In the rows, zero is written as 128.
Facts:
Λ platur <- treber, doniba
Λ zefa <- pepeste, tulok, niklem, mastemes
Λ raba <- bretrozem, plikol, bibrom
Λ kefu <- platur, drepe, venek, gike, plistem, klopak, bripam
Λ studus <- nobra, drufel, flota, gregar, vumus, raba, vatilan
Λ venek <- kostin, tidafis, bigus, stugran, ruvas
Λ vones <- vemi, gridrel, kubren
Λ flovan <- klumifol, zoske, granok, netrafel
Λ drasus <- sebrino, ponon, floluk, tanokla, skiflal, nede, bistis, noken
Λ drelis <- kepli, britre, skedrir, raben, trevam, trapla, bradek
Λ kiguk <- faken, liba, kasto
Λ netrafel <- bragrek, greparas, vastak, kliman
Λ plasku <- fuvok, lutek, pafu, laklil
Λ liba <- drimistem, dritril
Λ gike <- niner, fubro, brabru, diska, baflor, flelo, sive, boske, treti, kluste, kedru
Λ nitran <- notri, plofles, gralu, katriflim, fene, flozik
Λ sebrino <- griplun, vabron, merem, dremo, skira, zuko, gadror
Λ kepli <- gukleplek, grelo, grofluk, fubek
Λ skegre <- reske, plasku, gezem, skatam, nubri, vones, rusten, zefa
Λ gitar <- zezur, fisi, brefla, stomos
Λ katriflim <- zolum, tilinor, skorupla, klaklamok, tesak, sidres, skili, sedripem, nuples, grudror
Λ faken <- plidel, bital
Λ destoke <- tragafu, plubom
Λ britre <- dadin, fiplikla
Λ stomos <- vuvo, fluman, deplu
Λ nobra <- truplam, drustin, klilol
Λ klumifol <- pegroklek, skibak, beditrim, vibro, brugram
Λ drepe <- flebukli, sifem
Λ vumus <- stumes, lupabrem, dalak
Λ gipi <- tuplifla, rugrer, reklor
Λ lipin <- zakla, gipi
Λ grelofla <- grifluk, zuzedra
Λ gregar <- bregol
Λ nubri <- skoplam, kiflikor, plostami
Λ skatam <- skosak, griru, ritrusi
Λ fetir <- destoke
Λ bripam <- truflu
Λ gralu <- plaluge
Λ bradek <- mitrum, kleto
Λ klopak <- gedrefle, flakem, tribun
fuvok π tesak, zezur
britre π ponon, fluman, tulok, plubom
notri π gezem
griplun π dritril
gukleplek π tragafu, bigus
fetir π drimistem
dadin π zuzedra, nitran, bital
vuvo π lutek, nede, skorupla
tilinor π reske, tidafis
fisi π bigus
gridrel π sive, flota, reklor
drustin π fluman, plikol, kleto
plistem π tulok, klumifol, fiplikla
grofluk π baflor, nuples, grudror, destoke
liba π niner
treti π mastemes
bregol π faken, skedrir
dalak π skibak, kepli
flovan π merem
katriflim π vumus, tragafu, zezur, granok
fene π zakla, tidafis
gitar π plostami, skira
skosak π bragrek
stugran π plikol, studus, reklor, drasus
kliman π gregar
griru π ponon, pafu, dremo, zezur
kluste π vumus, plofles, fiplikla, dremo, drasus
klilol π drelis
nubri π bigus, beditrim, granok
truflu π gedrefle, kepli
mitrum π zolum, nede, skorupla
ritrusi π faken, gedrefle, sedripem
trapla π gike, zoske, gregar, pepeste
ruvas π drimistem, drelis
flozik π stumes
zuko π tanokla, gregar, skira
bripam π niklem
rusten π brefla
bibrom π grifluk
netrafel π zuzedra, niner, grudror, zakla
Ξ c <- treber, vuvo, fisi, skosak, sifem, vibro, skira, mastemes, plostami, reklor
Ξ b <- bretrozem, drufel, bragrek, zezur, fubro, tilinor, gezem, tanokla, dritril, lupabrem, dremo, granok, mitrum, ritrusi, trapla
Ξ a <- kostin, fuvok, niner, zolum, tragafu, dadin, flebukli, tuplifla, zakla, kubren, brefla, grofluk, fluman, dalak, zoske, doniba, zuzedra, nede, bital, brugram, flozik, tribun
Ξ l <- ponon, griplun, skorupla
Ξ k <- lutek, grelo, brabru, skiflal, rugrer, rusten, kleto
Ξ o <- pafu, drustin
Ξ g <- gukleplek, deplu
Ξ p <- floluk, bigus, klaklamok
Ξ f <- plidel, flelo, fene, kliman, beditrim, vatilan, gadror, nuples
Ξ e <- flota, greparas, boske, bregol, skoplam, griru, plikol, zuko
Ξ d <- truplam, vastak, diska, kiflikor, trevam, bistis, plubom, kasto
Ξ i <- vabron, pegroklek, sive, sedripem
Ξ n <- plistem, stugran, tesak, kedru
Ξ j <- tidafis, kluste, plaluge
Ξ m <- treti, fubek
Ξ h <- skibak, plofles, klilol, sidres

Known rows:
treber: [129 136 140 125 123 121 128 112 119 128 124 125 131 128 135 130 127 128
 126 129 126 123 123 127 136 124 134 134 142 125 132 127 135]
fiplikla: [131 121 121 121 129 128 133 136 153 136 124 127 124 132 139 125 128 121
 134 125 125 127 133 134 131 130 129 129 126 128 130 129 129]
kluste: [128 143 129 135 118 122 138  98 129 134 122 124 130 124 125 134 140 133
 131 125 132 129 120 130 128 122 133 130 157 123 129 119 138]
laklil: [134 136 132 127 127 121 122 139 124 124 122 126 134 127 135 134 123 124
 133 131 130 121 132 131 114 137 127 137 130 118 131 131 129]
lutek: [126 121  94 120 137 118 129 172 156 124 125 120 121 133 139 127 126 114
 149 133 134 126 129 129 112 139 122 135 112 130 131 128 136]
liba: [138 141 137 116 124 113 127 105 107 133 135 129 130 119 133 128 128 130
 110 126 121 135 124 135 126 140 122 127 115 147 130 130 126]
bistis: [136 133 130 127 126 121 123 163 126 127 128 123 133 129 138 131 134 140
 118 126 127 116 115 131 138 128 132 136 144 109 134 129 126]
reske: [138 130 114 114 131 115 116 100 158 131 137 129 125 123 135 126 131 128
 136 128 126 131 152 137 121 147 118 129 102 140 126 130 120]
baflor: [125 122 122 120 126 125 132  93 148 133 124 125 121 131 135 126 131 119
 143 127 125 128 140 127 146 124 135 131 137 129 128 124 140]
flakem: [129 120 129 121 126 124 136 110 146 138 126 125 122 130 136 125 129 119
 141 125 126 129 135 132 136 128 134 130 133 126 129 124 136]
flozik: [133 134 143 126 124 125 136 155 114 134 124 124 129 127 139 128 126 128
 114 123 126 125 109 135 128 129 131 131 137 122 134 129 128]
gitar: [139 123 129 111 129 116 132  98 132 142 139 128 124 122 136 121 132 126
 126 123 121 138 133 138 127 143 123 126 112 142 127 127 126]
raba: [137 126 126 111 128 118 131 100 141 141 138 129 122 123 138 120 131 127
 119 123 122 137 134 139 131 139 121 123 106 148 128 129 123]
niklem: [134 117 120 125 135 124 128 111 150 139 126 124 129 130 144 131 128 123
 152 134 138 125 139 135 111 124 121 131 121 109 132 132 126]
flebukli: [128 136 134 125 123 122 128 111 116 127 123 125 131 127 134 130 131 128
 126 128 128 123 122 127 134 124 133 133 142 123 132 127 134]
trapla: [135 112 129 121 126 125 131 132 139 134 129 124 127 127 138 118 131 126
 132 119 126 122 125 138 128 138 135 132 133 112 130 126 127]
treti: [118 133 156 116 132 112 129  87 130 128 121 123 132 129 142 136 123 120
 124 136 126 127 116 126 135 114 137 138 141 118 132 124 142]
gadror: [125 128 110 125 121 122 123 141 117 113 122 116 131 125 135 119 132 131
 123 122 135 113 103 129 115 131 132 132 135 119 136 129 128]
beditrim: [123 114  96 121 125 125 125 139 152 120 125 115 121 128 138 114 135 129
 132 117 135 116 114 133 122 129 132 129 126 121 133 126 126]

Rows:
No name comes twice in this set of rows, the named rows included.
[127 135 134 126 123 117 122 113 121 128 127 122 130 129 134 132 138 139
 126 128 128 119 120 125 152 120 138 136 155 115 133 123 136]  diska
[131 123 137 112 131 112 133  25 127 151 139 124 122 123 138 123 136 129
 138 131 134 141 133 136 129 118 122 122 118 142 130 123 133]  bripam
[127 127 108 130 123 128 139 110 169 138 124 127 125 128 129 127 143 130
 138 120 128 128 134 133 132 125 131 128 146 123 126 121 132]  tidafis

The same objects again, as new rows of numbers:
Known rows:
nede: [160 105 134 135 147 129 139 131 111 141 119 136 119 134 183 101 133 143
 159 149 105 133 104 145 148 146]
skedrir: [114 113 117 128 135  96 140 115 150 132 125 121 130 149 122 109 101 129
 140 134 116 103 133 117 132 125]
trevam: [139 123 118 157 151 153 137 156  96 122 162 128  89 124 131 136 186 113
 173 116 130 125 128 140 147 138]
bital: [155 117 122 132 146 126 135 118 111 134 117 129 112 138 190 105 142 144
 160 151 102 126 106 144 141 147]
netrafel: [137 108 119  44 103 130 108 116 146 131 133 210 194  85 124  96 108 191
 156 117 147 133 182  66 161 121]
stomos: [135 111 132 134 115  95 145 134 145 146 121 116 147 122 114 105  83 136
 123 129 130 112 145 125 141 135]
grofluk: [170 104 135  81 150 155 134 124 115 122 111 180 132 146 200 114 146 147
 157 129 109 156 118 111 123 123]
liba: [159 100 135  60 115 126 139 117 139 141 112 168 167 116 135 113 106 152
 116 111 140 133 179  90 140  99]
tribun: [168 179 109 187 111 138  61  87 101 124 106 126  95  92 177 117 128 199
  74 172 139 183  98 209 106  87]
gedrefle: [127 186 102 169 102 112  74  68 144 126 109 121 117 101 109 127  96 191
  46 162 148 160 125 180 103  52]
pegroklek: [116 135 167 120 131 155 176 118  80 129 118  72 116 121 195 156 155  54
  90 132  95  86 107 144 143 129]
gipi: [133 110 128 136 117  91 142 133 146 146 123 114 143 127 115 110  83 137
 125 133 131 112 142 130 141 136]
gralu: [144  95 143 137 109  93 155 153 140 156 124 112 159 112 108 103  76 129
 129 128 133 109 155 123 155 148]
drustin: [119 116 147  85 144 129 149 135 146 120 109 179 144 169  99 134 116 114
 134 121 121 159 122 101 113  99]
griru: [ 94 115 184  88 159 177 185 176 109  95 103 171 153 146 129 150 139  86
 152 116  98 154  71 104 131 134]
tidafis: [104 206 113 146 101 130  35  60  78  98 126 138 106  44 149 153 165 140
  69 155 139 159 124 196 141  26]
vemi: [110  92 117 116 143  90 157 125 147 126 129 129 132 160 129 110  93 108
 159 131 105  86 140 101 143 139]
drasus: [133 106 143 137 121 101 160 148 151 147 116 117 151 127  95 106  73 135
 124 133 129 116 138 129 148 137]
kiguk: [131 111 130 133 118  96 142 131 141 145 124 116 144 128 114 102  83 135
 127 133 129 109 146 125 139 137]

Rows:
No name comes twice in this set of rows, the named rows included.
[107 149  38 110 140 133  41  81 134 128  75 182 110 104 160 161  58 120
  32 148 241 212 128 192  24  69]  ruvas
[151  91 161 101 172 159 177 163 118 105  90 177 134 168 170 120 120 125
 173 131  90 171  76 114 116 147]  fuvok
[121  91 141  72 152 126 165 138 153 114 111 176 149 174 130 119  94 115
 146 114 118 135 136  82 117 119]  gridrel
[143 104 166 102 129 132 174 158 158 133  93 168 170 146  90 123  78 133
 116 116 138 160 124 109 120 114]  britre
[126 110 134  79 137 124 144 123 156 117 110 165 146 167 133 125 101 124
 130 117 126 143 139  90 104 106]  bibrom
[137 156  79 200 105 113  26  92  82  25 104  88  77  86 154 131 118 198
  73 129 109 226 178 177  68 102]  bigus
[132  96 165 105 125 128 170 164 145  87  83 141 168 136  94 130  68 134
 126  97 113 184 143  94 105 142]  katriflim
[100  99 129 123 152  93 154 144 137 122 126 129 122 165 104 115 113  98
 164 138  98 102 130 113 144 127]  pafu
[102  95 127 123 151  98 172 130 153 124 120 137 127 166 116 105  93 112
 160 134 103  98 118 108 139 133]  tulok
[131 100 119 148 161 146 159 169  96 115 166 135  93 129 138 125 181  96
 196 113 124 108 132 126 157 149]  kiflikor
[110 116 124 133 145 101 151 122 154 129 119 121 129 158 114 116  92 128
 137 142 110 112 118 119 131 122]  fiplikla
[148 103 150  89 113 123 145 151 150 136 107 166 174 128 112 114  79 137
 123 110 145 150 151  96 120 124]  flovan
[104  99  61 105 162  93 118 114 151 161 109 122 120 148 148 138  78  83
 139 139 171 118 132 143  96 157]  drimistem

The same objects again, as new rows of numbers:
Known rows:
sive: [150  69 145 157  82 104 141 120 102 111 143 130 162 120 126 137 121 127
 164 144 187 183 159  81 141 139 147 162 115  74]
kostin: [172 118 179  94  96  80 149 132 153 172 161 128  82 160 124 102 143 125
 133 147 108 170 163 107 113 148 151 127 127 126]
diska: [153  79 146 156  89  92 154 138 124 115 169 122 145 109 133 142 119 115
 162 137 169 174 157  66 143 153 146 167 129  94]
vabron: [113 116 118 124 107 143 119 137 105 127 104 122 140 128 128 131 149 143
 151 127 132 131 133 140 134 128 122 144 122 102]
kedru: [146  65 139 151  73  97 128 117  95  98 133 121 168 123 139 130 125 126
 171 138 198 190 167  74 131 126 137 163 119  74]
laklil: [115 145 129 120 162 133 109 124 103 111 107 133 148 140 131 123 117 131
 143 121 118  91 114 161 133  97 103 128 141 131]
fetir: [153 121 111 165 104 145 105 106 146 140 130 148 108 102 124 146 143 142
  97  95 136 149 106 132 103 100 119 110 114 132]
flovan: [ 88 104  95 133  96 150 121 122 117 131 124 113 111 111 146 137 137 156
 122 126 146 135  89 138 123 132 138 113 110 106]
skedrir: [150 140 123 138 139 142 120 118 128 112 106 144 147 133 117 126 148 120
 135 119 123 159 117 122 125 112 114 131 133 135]
grudror: [141 134 117 108 140 126 120 130 131 107 106 122 138 132 116  97 117 136
 115 131 127 114 135 145 126 123 115 128 133 117]
gitar: [ 81 123 122 129 143 141 106 105 105 132 138 121 119 130 143 134 104 140
 123 128 155 103  86 129 110 107 140  99 116 136]
skili: [142 132 120 111 144 127 119 129 130 111 103 127 136 131 115  99 120 133
 117 127 126 110 132 146 123 124 115 130 134 115]
grelo: [140 153 128 135 127 131 131 147 155 118 132 127 134 124 125 143 153 101
 128 111 106 143 148 107 128 127 112 141 149 171]
grelofla: [138 125 108 150 152 135 116 116 132 140  99 132 136 128 127 130 147 113
 124 120 125 165  93 105 116 127 132 110 127 131]
treti: [161  90 143 142  90 100 154 109 143  90 187 130 135 111 126 119  83 135
 112 144 192 153 168  92 129 136 152 138 117 114]
fene: [ 82 128 110 120  62 151 132 148 131 114 149 100 128 114 142 151 141 152
 122 129 138 121 152 146 140 132 122 132 122 145]
studus: [104 106  99 134 125 133 116 135 113 141 100 111 128 120 136 128 147 136
 139 124 128 136  89 123 129 140 129 122 121  95]
klumifol: [131 117 104 124 155 120 118 125 133 137  98 109 126 125 122 105 117 129
 105 129 129 117 110 129 117 138 131 109 123 109]
flozik: [ 96 150 130 130 134 136 138 128 137 121 171 131 110 122 141 147 104 136
 118 124 118  80 113 153 139 119 129 121 137 160]

Rows:
No name comes twice in this set of rows, the named rows included.
[179 135 131 152 118 136 108 121 135 126 110 160 132 119 110 131 154 126
 125  94 120 150 132 133 116  93 105 141 134 125]  drimistem

Now the same objects, written a new way:
Known rows:
gitar: [142 139 115 118 149 167 113 126 159 146 141 105 152  48]
griplun: [122 136 139 144 156 124  95 121 191 145 152 135 152  75]
sidres: [124  97 126 161 149 105 115 124 177 152 141 116 129  51]
plasku: [155 118 125 106 142 143 112 100 152 126 144 139 133  47]
kepli: [137 125 102 139 155 148 134  80 154 126 157 133 147  54]
vabron: [122  98  96 143 154 141  98 123 174 145 158 136 152  76]
netrafel: [133 136  96 119 120 166  99  99 191 149 159 114 146  30]
deplu: [128 115 118 146 144 124  96 119 169 146 162 120 137  79]
studus: [151 111 118 124 163 145 128  93 172 158 171 123 158  47]
kasto: [105 119 141 126 151 117 128 119 181 161 135 154 143  51]
klumifol: [148 107 118 120 161 153 122  83 171 156 160 122 154  48]
trevam: [106 119 139 129 153 121 131 120 187 161 136 147 145  54]
bital: [112  98 120 133 125 126 123 112 183 160 147 145 146  60]
bragrek: [126  87  86 138 151 116  97 119 165 131 156 129 153  73]
fetir: [140 134 110 124 151 160 113 104 160 138 156 117 145  41]
gadror: [113  80  69 128 156 148 104 130 174 144 152 144 156  64]
nobra: [141 132 106 125 154 161 119  92 171 142 155 121 151  51]
brefla: [115  98 123 133 146 128 125 118 169 152 147 147 145  65]
bradek: [141 127 103 129 149 160 124  92 169 139 153 120 150  49]

Rows:
No name comes twice in this set of rows, the named rows included.
[126  95  70 125 152 130 124 138 159 162 142 120 150 102]  skira
[124  82  93 178 155 106 106 114 157 133 148 134 129  56]  sedripem
[144 119 121 115 169 164 104 106 184 155 169 113 147  30]  britre
[141  93 120 145 164 151  96  90 174 155 134  85 121  11]  katriflim
[111  70 137 129 158 135 112  95 169 162 137 136 140  70]  tragafu
[119 109  91 139 157 137  88 134 174 131 160 123 144  62]  mitrum
[115 122 126 136 151 136 108 125 180 146 153 128 139  69]  klilol
[125  84  83 156 138 108  86 129 183 141 147 108 135  41]  tilinor
[135  90  83 111 146 116 114 141 148 150 139 128 131  89]  plostami
[131  72  86 125 162 105 122 123 165 171 173 126 137  77]  reklor
[126  57 106 127 164 112  92  92 166 146 150 122 153  76]  zezur
[144 110  97 143 122 124 123  82 173 151 142 110 143  28]  nitran
[114 106  74 124 158 136 100 143 165 152 160 123 122  71]  vuvo
[128  52 136 172 146 152 102 103 156 176 142 123 123  57]  tesak

